[[119 121 132 132 118 140 136 109 122 102 153 125 140]
 [111 127 112 123 116 118 133 143 120 129 126 115 106]]
|
[[119 111]
 [121 127]
 [132 112]
 [132 123]
 [118 116]
 [140 118]
 [136 133]
 [109 143]
 [122 120]
 [102 129]
 [153 126]
 [125 115]
 [140 106]]

[[129 131 125 148 129 130 143]
 [129 131 125 150 129 131 144]]
|
[[129 129]
 [131 131]
 [125 125]
 [148 150]
 [129 129]
 [130 131]
 [143 144]]

[[139 155 142 123 122]
 [121 152 134 119 129]]
|
[[139 121]
 [155 152]
 [142 134]
 [123 119]
 [122 129]]

[[130 145 125 119 126]
 [130 129 133 118 122]
 [124 128 127 125 123]
 [118 107 132 128 122]
 [139 156 119 131 136]
 [133 136 133 121 129]
 [115 122 125 128 116]
 [132 151 119 127 132]]
|
[[130 130 124 118 139 133 115 132]
 [145 129 128 107 156 136 122 151]
 [125 133 127 132 119 133 125 119]
 [119 118 125 128 131 121 128 127]
 [126 122 123 122 136 129 116 132]]

[[136 129 128 128]
 [147 126 131 131]
 [130 132 127 114]
 [129 112 130 120]
 [125 125 127 129]
 [127 122 130 104]
 [132 125 131 135]
 [128 131 130 124]
 [117 137 123 130]
 [123 131 128 116]]
|
[[136 147 130 129 125 127 132 128 117 123]
 [129 126 132 112 125 122 125 131 137 131]
 [128 131 127 130 127 130 131 130 123 128]
 [128 131 114 120 129 104 135 124 130 116]]

[[100 124]
 [118 122]
 [141 135]]
|
[[100 118 141]
 [124 122 135]]

[[118 149 119 123 123 133 106 127]
 [138 140 137 127 109 137 116 129]
 [129 136 135 133 116 142 111 124]
 [126 147 120 129 121 133 113 126]
 [135 137 127 130 118 145 118 124]
 [131 134 127 134 108 144 126 124]
 [141 147 124 113 120 140 116 131]]
|
[[118 138 129 126 135 131 141]
 [149 140 136 147 137 134 147]
 [119 137 135 120 127 127 124]
 [123 127 133 129 130 134 113]
 [123 109 116 121 118 108 120]
 [133 137 142 133 145 144 140]
 [106 116 111 113 118 126 116]
 [127 129 124 126 124 124 131]]

[[126 108 152 126 148 129]
 [125 106 152 127 151 128]
 [125 110 148 128 148 128]
 [128 139 114 129 115 128]
 [124 105 154 128 153 129]
 [130 140 113 128 114 128]
 [131 142 111 127 112 126]
 [130 141 111 128 113 127]
 [125 106 153 126 150 129]
 [131 143 111 127 111 126]
 [123 104 156 128 153 130]]
|
[[126 125 125 128 124 130 131 130 125 131 123]
 [108 106 110 139 105 140 142 141 106 143 104]
 [152 152 148 114 154 113 111 111 153 111 156]
 [126 127 128 129 128 128 127 128 126 127 128]
 [148 151 148 115 153 114 112 113 150 111 153]
 [129 128 128 128 129 128 126 127 129 126 130]]

[[141 147 129]
 [138 139 137]
 [156 153 139]]
|
[[141 138 156]
 [147 139 153]
 [129 137 139]]
